(in the rows, 128 means zero)
Each row of numbers stands for one node and depends on some of the facts below. Use the named rows to name the rest.

How the nodes are related:
J445 φ J370; J488 φ J173; J31 φ J471; J210 φ J964; J551 φ J607; J852 φ J68; J144 φ J165; J616 φ J244; J548 φ J982; J934 φ J68
J543 φ J691; J297 φ J964; J336 φ J165; J69 φ J150; J929 φ J964; J930 φ J219; J765 φ J632; J280 φ J82; J940 φ J812; J388 φ J370
J536 φ J964; J711 φ J244; J849 φ J621; J609 φ J211; J944 φ J432; J168 φ J505; J513 φ J786; J738 φ J150; J236 φ J432; J833 φ J82
J380 φ J68; J762 φ J452; J384 φ J573; J824 φ J720; J497 φ J621; J987 φ J432; J146 φ J557; J960 φ J557; J75 φ J173; J198 φ J244
J655 φ J511; J102 φ J731; J665 φ J731; J340 φ J931; J7 φ J127; J952 φ J931; J213 φ J573; J591 φ J370; J965 φ J29; J195 φ J573
J611 φ J557; J599 φ J127; J74 φ J621; J463 φ J173; J411 φ J432; J290 φ J150; J492 φ J505; J880 φ J621; J596 φ J786; J143 φ J731
J358 φ J165; J466 φ J432; J901 φ J82; J255 φ J731; J502 φ J621; J373 φ J731; J162 φ J471; J566 φ J632; J405 φ J964; J184 φ J731
J202 φ J309; J614 φ J244; J413 φ J325; J422 φ J370; J908 φ J127; J112 φ J211; J778 φ J744; J971 φ J999; J467 φ J964; J437 φ J557
J838 φ J471; J120 φ J402; J200 φ J511; J423 φ J964; J438 φ J964; J936 φ J648; J352 φ J165; J627 φ J68; J40 φ J369; J840 φ J691
J538 φ J511; J525 φ J915; J990 φ J982; J898 φ J370; J796 φ J625; J50 φ J244; J912 φ J786; J659 φ J896; J725 φ J573; J498 φ J229
J374 φ J68; J134 φ J632; J692 φ J370; J561 φ J309; J508 φ J999; J196 φ J165; J273 φ J632; J459 φ J731; J493 φ J964; J885 φ J82
J826 φ J211; J865 φ J471; J631 φ J993; J541 φ J322; J651 φ J505; J718 φ J82; J612 φ J931; J913 φ J219; J585 φ J573; J836 φ J370
J178 φ J68; J242 φ J127; J981 φ J672; J14 φ J731; J87 φ J632; J565 φ J432; J190 φ J505; J879 φ J557; J900 φ J468; J23 φ J580
J976 φ J999; J671 φ J931; J72 φ J82; J277 φ J364; J391 φ J573; J292 φ J931; J199 φ J505; J272 φ J691; J955 φ J165; J723 φ J744
J175 φ J964; J682 φ J573; J461 φ J649; J604 φ J471; J125 φ J931; J133 φ J964; J924 φ J209; J998 φ J648; J783 φ J505; J542 φ J731
J226 φ J505; J8 φ J904; J214 φ J383; J362 φ J468; J26 φ J402; J654 φ J369; J996 φ J931; J891 φ J904; J141 φ J721; J343 φ J432
J481 φ J29; J392 φ J325; J361 φ J580; J992 φ J471; J445 ψ 700; J488 ψ 973; J309 ψ 700; J31 ψ 973; J210 ψ 973; J551 ψ 141
J964 ψ 973; J383 ψ 141; J852 ψ 141; J144 ψ 973; J616 ψ 141; J548 ψ 973; J934 ψ 700; J543 ψ 973; J632 ψ 700; J297 ψ 973
J721 ψ 141; J336 ψ 973; J69 ψ 700; J929 ψ 700; J930 ψ 141; J82 ψ 141; J765 ψ 141; J280 ψ 700; J940 ψ 973; J388 ψ 700
J211 ψ 141; J536 ψ 973; J711 ψ 141; J849 ψ 973; J609 ψ 973; J944 ψ 141; J168 ψ 973; J513 ψ 973; J738 ψ 973; J236 ψ 141
J833 ψ 973; J511 ψ 141; J380 ψ 973; J762 ψ 141; J384 ψ 141; J229 ψ 973; J621 ψ 973; J786 ψ 700; J915 ψ 141; J824 ψ 141
J497 ψ 973; J987 ψ 700; J146 ψ 141; J960 ψ 973; J75 ψ 700; J198 ψ 141; J471 ψ 700; J655 ψ 973; J505 ψ 700; J102 ψ 700
J665 ψ 141; J340 ψ 700; J557 ψ 141; J625 ψ 700; J7 ψ 973; J691 ψ 700; J952 ψ 973; J213 ψ 700; J591 ψ 141; J965 ψ 973
J195 ψ 973; J402 ψ 973; J611 ψ 141; J599 ψ 141; J74 ψ 973; J150 ψ 973; J463 ψ 973; J411 ψ 141; J290 ψ 700; J492 ψ 141
J432 ψ 973; J880 ψ 973; J596 ψ 973; J143 ψ 700; J358 ψ 700; J466 ψ 141; J901 ψ 141; J255 ψ 141; J370 ψ 973; J502 ψ 700
J373 ψ 973; J982 ψ 973; J162 ψ 973; J566 ψ 141; J405 ψ 700; J184 ψ 973; J202 ψ 141; J614 ψ 700; J468 ψ 700; J413 ψ 141
J904 ψ 700; J422 ψ 973; J931 ψ 973; J219 ψ 141; J908 ψ 700; J364 ψ 141; J112 ψ 700; J778 ψ 973; J971 ψ 973; J467 ψ 973
J437 ψ 973; J838 ψ 141; J120 ψ 700; J200 ψ 700; J423 ψ 973; J438 ψ 973; J936 ψ 700; J68 ψ 973; J607 ψ 973; J672 ψ 973
J352 ψ 141; J627 ψ 973; J40 ψ 973; J720 ψ 973; J452 ψ 973; J840 ψ 973; J538 ψ 973; J525 ψ 700; J990 ψ 700; J898 ψ 700
J648 ψ 141; J796 ψ 141; J50 ψ 973; J322 ψ 973; J912 ψ 700; J731 ψ 700; J325 ψ 973; J659 ψ 141; J29 ψ 700; J725 ψ 973
J999 ψ 973; J498 ψ 700; J244 ψ 973; J374 ψ 700; J127 ψ 141; J134 ψ 141; J692 ψ 973; J561 ψ 973; J508 ψ 973; J196 ψ 141
J812 ψ 973; J273 ψ 973; J459 ψ 973; J649 ψ 700; J493 ψ 700; J744 ψ 141; J331 ψ 700; J885 ψ 973; J369 ψ 973; J826 ψ 700
J865 ψ 973; J631 ψ 973; J541 ψ 141; J573 ψ 141; J651 ψ 700; J718 ψ 141; J612 ψ 141; J913 ψ 973; J165 ψ 973; J585 ψ 141
J354 ψ 973; J836 ψ 973; J178 ψ 973; J242 ψ 141; J896 ψ 973; J173 ψ 700; J981 ψ 973; J14 ψ 141; J87 ψ 973; J565 ψ 973
J190 ψ 973; J879 ψ 973; J900 ψ 973; J23 ψ 973; J976 ψ 141; J671 ψ 973; J72 ψ 141; J277 ψ 973; J391 ψ 973; J292 ψ 973
J199 ψ 700; J272 ψ 973; J955 ψ 700; J723 ψ 973; J993 ψ 700; J175 ψ 700; J682 ψ 141; J461 ψ 141; J209 ψ 141; J604 ψ 700
J125 ψ 973; J133 ψ 973; J924 ψ 973; J998 ψ 973; J783 ψ 141; J542 ψ 973; J226 ψ 973; J8 ψ 973; J214 ψ 973; J362 ψ 973
J26 ψ 973; J654 ψ 973; J996 ψ 973; J891 ψ 973; J141 ψ 973; J343 ψ 700; J481 ψ 700; J392 ψ 700; J361 ψ 141; J992 ψ 700
J580 ψ 973; J445 Σ J388; J488 Σ J463; J31 Σ J992; J852 Σ J380; J144 Σ J336; J616 Σ J614; J548 Σ J990; J934 Σ J852; J297 Σ J423
J336 Σ J955; J929 Σ J438; J765 Σ J87; J280 Σ J901; J536 Σ J405; J944 Σ J565; J168 Σ J651; J513 Σ J912; J738 Σ J69; J833 Σ J718
J380 Σ J627; J497 Σ J880; J987 Σ J944; J146 Σ J960; J960 Σ J437; J198 Σ J616; J655 Σ J538; J102 Σ J459; J665 Σ J143; J340 Σ J671
J7 Σ J599; J213 Σ J725; J591 Σ J692; J965 Σ J481; J195 Σ J391; J611 Σ J146; J74 Σ J849; J463 Σ J75; J411 Σ J343; J290 Σ J738
J492 Σ J199; J880 Σ J502; J596 Σ J513; J143 Σ J255; J358 Σ J196; J466 Σ J411; J901 Σ J72; J502 Σ J74; J373 Σ J184; J162 Σ J838
J566 Σ J134; J405 Σ J467; J184 Σ J542; J202 Σ J561; J614 Σ J711; J413 Σ J392; J422 Σ J445; J908 Σ J242; J112 Σ J609; J467 Σ J175
J838 Σ J865; J200 Σ J655; J423 Σ J133; J438 Σ J536; J936 Σ J998; J352 Σ J358; J627 Σ J178; J840 Σ J272; J898 Σ J836; J50 Σ J198
J725 Σ J384; J134 Σ J765; J692 Σ J898; J508 Σ J976; J196 Σ J144; J273 Σ J566; J459 Σ J373; J493 Σ J297; J885 Σ J280; J826 Σ J112
J865 Σ J31; J651 Σ J190; J612 Σ J996; J913 Σ J930; J585 Σ J682; J836 Σ J422; J178 Σ J374; J242 Σ J7; J14 Σ J665; J565 Σ J236
J190 Σ J226; J879 Σ J611; J900 Σ J362; J976 Σ J971; J671 Σ J612; J72 Σ J833; J391 Σ J585; J292 Σ J340; J272 Σ J543; J723 Σ J778
J175 Σ J210; J682 Σ J213; J125 Σ J292; J133 Σ J929; J783 Σ J168; J542 Σ J14; J226 Σ J492; J8 Σ J891; J26 Σ J120; J654 Σ J40
J996 Σ J952; J343 Σ J987; J361 Σ J23; J992 Σ J604; J210 Θ J325; J852 Θ J150; J144 Θ J229; J297 Θ J309; J336 Θ J461; J930 Θ J812
J711 Θ J461; J849 Θ J691; J609 Θ J824; J738 Θ J244; J987 Θ J607; J960 Θ J82; J655 Θ J990; J611 Θ J891; J74 Θ J904; J596 Θ J982
J143 Θ J786; J901 Θ J413; J502 Θ J244; J566 Θ J75; J413 Θ J930; J112 Θ J786; J778 Θ J580; J971 Θ J965; J437 Θ J999; J120 Θ J198
J423 Θ J120; J352 Θ J277; J40 Θ J580; J990 Θ J632; J898 Θ J127; J796 Θ J369; J50 Θ J209; J659 Θ J331; J561 Θ J682; J493 Θ J896
J885 Θ J120; J865 Θ J621; J651 Θ J423; J612 Θ J354; J836 Θ J651; J14 Θ J931; J87 Θ J621; J565 Θ J999; J900 Θ J738; J23 Θ J127
J277 Θ J75; J199 Θ J498; J955 Θ J930; J723 Θ J924; J604 Θ J209; J542 Θ J432; J8 Θ J964; J26 Θ J915; J992 Θ J354

Named rows:
[118 122 109 124 146 130 142 113 101 111 146 137 108 128 105 140 109 128
 146 144 134 111 140 146 117 120 142] -> J992
[100 103 110 118 141 117 148 125 110 133 143 142 111 117  85 101 127 131
 135 121 123  83 119 140 103  97 116] -> J612
[112 120 122 124 147 144 124 110 120 100 138 129 112 117 117 147 102 137
 138 139 121 109 143 139 120 127 149] -> J40
[111 113 119 131 146 132 129 112 114  97 140 135 110 124 114 149 106 135
 137 144 129 112 143 143 115 134 141] -> J865
[113 122 124 125 145 143 124 110 124 101 138 131 113 118 119 147 105 138
 137 139 122 114 143 139 121 127 147] -> J561
[113 120 123 121 146 142 125 109 123 103 138 130 114 116 113 141 103 137
 136 137 121 106 143 139 119 124 147] -> J112
[114 115 120 132 144 133 130 112 116  98 139 136 109 126 116 147 107 136
 136 143 128 116 141 140 117 134 141] -> J609
[119 128 132 126 137 142 121 116 122 105 146 127 111 114 123 145 101 137
 140 143 118 112 141 141 121 129 148] -> J8
[148 138 122 141 111 122 119 147 123 139 107 113 142 132 166 126 152 124
 116 117 123 147 120 110 139 135 126] -> J904
[131 138 134 134 111 125 103 144 145 130 113 118 147 138 159 146 143 107
 120 117 139 149 126 110 143 151 122] -> J891
[122 130 129 130 129 134 114 127 137 115 127 125 128 129 138 146 123 124
 128 129 131 132 135 125 132 138 133] -> J463
[122 114 130 119 129 108 143 128 132 147 119 135 138 129 103  98 141 119
 119 125 135 107 116 129 119 123 106] -> J72
[127 135 138 131 121 133 112 132 134 120 134 122 126 124 142 145 120 124
 131 133 128 131 133 127 132 140 135] -> J508
[121 131 128 131 130 134 114 127 137 116 127 126 128 129 138 147 123 124
 128 129 131 132 134 125 133 138 133] -> J513
[122 121 109 146 123 127 120 142 116 121 131 123 112 125 148 132 141 142
 125 116 113 128 123 120 123 114 129] -> J505
[146 126 130 128 111 110 133 145 133 166  96 116 157 122 139  86 163 125
 105 107 119 122 105 112 131 118 109] -> J82
[130 135 117 131 127 124 137 132 114 131 139 131 129 136 124 140 128 117
 142 127 146 132 133 131 132 127 129] -> J374
[110 126 130 140 115 129 102 146 136 115 145 125 114 125 146 150 129 124
 132 120 126 126 128 122 126 135 123] -> J125
[149 139 120 144 113 124 118 146 121 135 109 113 141 133 170 132 150 124
 119 118 124 152 121 111 140 137 130] -> J369

Rows to name:
No name comes twice in this set of rows, the named rows included.
[128 123 124 116 127 113 152 130 121 156 127 132 143 125 100  98 139 118
 130 117 139 107 118 132 123 109 112] | J718
[105 114 119 144 122 119 114 141 132 111 135 134 115 136 134 145 136 123
 127 119 134 128 128 121 122 135 113] | J340
[105 122 121 139 123 131 104 141 139 111 137 129 117 130 142 151 131 125
 130 116 128 129 130 121 127 132 122] | J292
[135 139 130 138 109 120 111 147 135 133 119 120 144 141 157 144 143 105
 124 120 143 151 125 112 140 151 119] | J924
[153 141 122 143 102 118 114 155 126 146 101 109 152 136 175 126 161 114
 112 111 128 154 116 103 143 142 121] | J786
[111 106 130 106 145 130 138 111 125 130 123 127 135 101  89 100 114 132
 124 126 116  77 126 139 108 111 132] | J566
[134 137 130 135 108 119 114 148 136 138 117 120 146 139 153 139 145 104
 123 118 143 147 124 111 140 148 117] | J498
[141 142 106 112  94 135 117 157 126 137 106 125 148 129 172 128 138 102
 121 131 106 164 127 111 136 138 130] | J964
[149 136 186 103 223 166 121 125 240 177 183 119 162 183 108  90 180 188
  88 140 138 220  80 153 126  92  47] | J198
[122 122 158 130 229 171 113 126 209 126 217 132 111 189 114 138 161 201
 110 150 137 223  98 161 111  96  61] | J651
[105 115 104 138 133 132 140 133  99 112 164 138 103 123 111 147 116 136
 154 115 134 110 138 138 114 105 132] | J199
[113 110 117 127 145 131 130 114 108 101 136 130 116 120 112 142 107 129
 135 141 128 105 140 138 112 134 142] | J502
[122 126 124 127 129 135 112 129 124 114 124 119 136 122 139 147 121 114
 129 127 130 123 134 123 127 142 138] | J738
[137 129 141 123  99 103 123 155 147 170  99 118 169 130 137  97 164  96
 107 102 140 129 104 104 136 138  95] | J461

The same nodes again, as new rows of numbers:
Some rows with their names:
[128 121 106 149 111 162 136 121 117 160 123 126  92 143 124 162  94 143
 142  85 139 111 117 137 134 113 111 156 144] -> J133
[126 154 145 143  88 145 102 150 134 143 133 136 170 145 156 170 157  85
 171 132 139  99 143 135 135 106 125 137  88] -> J778
[109 130 132 170 127 159 135 118 118 183 110 112  57 118  99 130  84 103
 164 112 150 131 111 121 141 123 101 155 134] -> J467
[116 152 121 150 101 157 119 139 121 150 169 146 156 127 158 161 118  82
 150 140 130 104 135 153 110 122 127 150 117] -> J960
[114 139 111 150 134 150 129 141 106 129 131 123 132 115 136 146 116 123
 122 130 133 141 104 137 138 136 123 154 134] -> J178
[118 145 119 132 139 121 113 128 112 133 121 146 139 122 129 151 138 148
 148 122 138 118 103 120 135 112 142 110 124] -> J879
[166 141 184 150 120 143 160 152 148 125 163  74 143 141  98 132 132  68
 166 172 123 112 162 199 107 161 142 144 135] -> J14
[170 147 144 119 129  86 138 146 136  98 137 118 143 110  90 122 132 129
 135 108 108  98 130 117 118 133 122  81 146] -> J783
[115 159 124 145  89 162 113 138 131 151 165 149 164 135 159 160 122  83
 160 138 126 104 142 141 100 111 127 129  98] -> J865
[110  89 112  92 159 101 125  96 143 114  82 118  90 127 131  96 135 176
  65 111 142 183 123 110 140 128 132 133 134] -> J309
[169 107 130 127 131 100 156 132 144 110 151 119 120 133 120  78 155 118
 135 107 107 144 147 134 118 143 125 113 133] -> J648
[119 139 111 149 123 150 126 136 106 131 132 133 134 113 139 149 112 136
 120 125 125 141 116 134 133 122 132 144 131] -> J31
[170 109 131 128 133 103 154 135 140 108 151 125 124 129 123  75 154 118
 130 112 102 143 143 129 121 143 121 112 131] -> J573
[103 110  73 128 148 123 139 109 115 120 116 122 102 124 133 104 137 172
 118  97 131 197  87 105 122 131 138 113 131] -> J621
[168 126 147 124 117 119 146 148 127  99 135 121 144 133 102 104 133 137
 137 129  96 108 140 108 131 139 119  96 137] -> J411
[115 150 142 151 110 161 130 138 129 147 153  93 152 141 137 183 132  84
 167 167 151 126 137 200 108 134 160 165 122] -> J542
[110  78 168 100  89  51 100 102  86 168 182 197 129 107 162 149 105  79
 115 222 123  29 197 146 156 115 169 206 214] -> J502
[106  69 129 125 101  44 114 112  36 152 160 182 118 102 139 144 123 138
 153 194 120  71 137 109 185 119 185 180 236] -> J738
[111 116 100 129 134 128 127 125  94 111  83 120 119 124 113 135 124 200
 119 115 127 163  90  87 156 120 142 110 144] -> J891

Which node is each row?
No name comes twice in this set of rows, the named rows included.
[102 116 109  93 144 141 129 100 134 114  92 125 109 125 116 118  84 191
  61 130 122 152 121 100 117 130 127 109 136] | J75
[116  95 150 129 105  34  99 116  57 172 193 206 137 102 156 163 140  87
 182 198 134  28 150 145 167 108 185 183 215] | J900
[122 154 158 109  90 136  96 132 169 139 128 135 160 129 155 162 119  73
 102 141 137  92 178 143 109 108 112 143  95] | J898
[170 132 143 142 139 136 158 155 125 100 148 112 133 118 104 103 114 117
 112 127 100 122 131 141 130 158 107 129 145] | J944
[144  99  85 110 152 114 177 111 137  98 151 112 101 136 100  54 123 166
 118 100  97 173 107 105  88 164 124  75 147] | J209
[106 144 152  94 102 142  99 123 168 141 137 140 162 156 153 151 129  82
 128 157 142  75 161 130 105 123 113 127  91] | J112
[149 164 168 151 116 117  89 156 132 142 114 147 165 125 153 179 178  94
 166 118 152  94 144 151 162  87 133 146  90] | J885
[108 129 156  87 149 117 115  99 154 129 101 105 131 148 108 162 129 161
 119 166 156 115 140 163 107 122 171 111 130] | J102
[152 136 181 158 141 136 166 133 134 130 129  68  96 113  61  98 106 107
 155 177 115 160 146 163 111 156 150 118 143] | J255
[117 121 113 156 127 163 140 127 116 162 120 109  81 138 114 148  97 118
 149  97 151 115 102 136 145 133  97 167 143] | J438
[113 124 121 161 128 161 137 123 117 171 116 109  71 131 108 140  91 109
 156 105 154 122 104 130 145 132  98 164 139] | J536
[133 170 137 160 104 173 112 154 140 140 137 129 162 127 159 168 136  83
 142 117 135 124 140 159 122 109 115 150  82] | J144

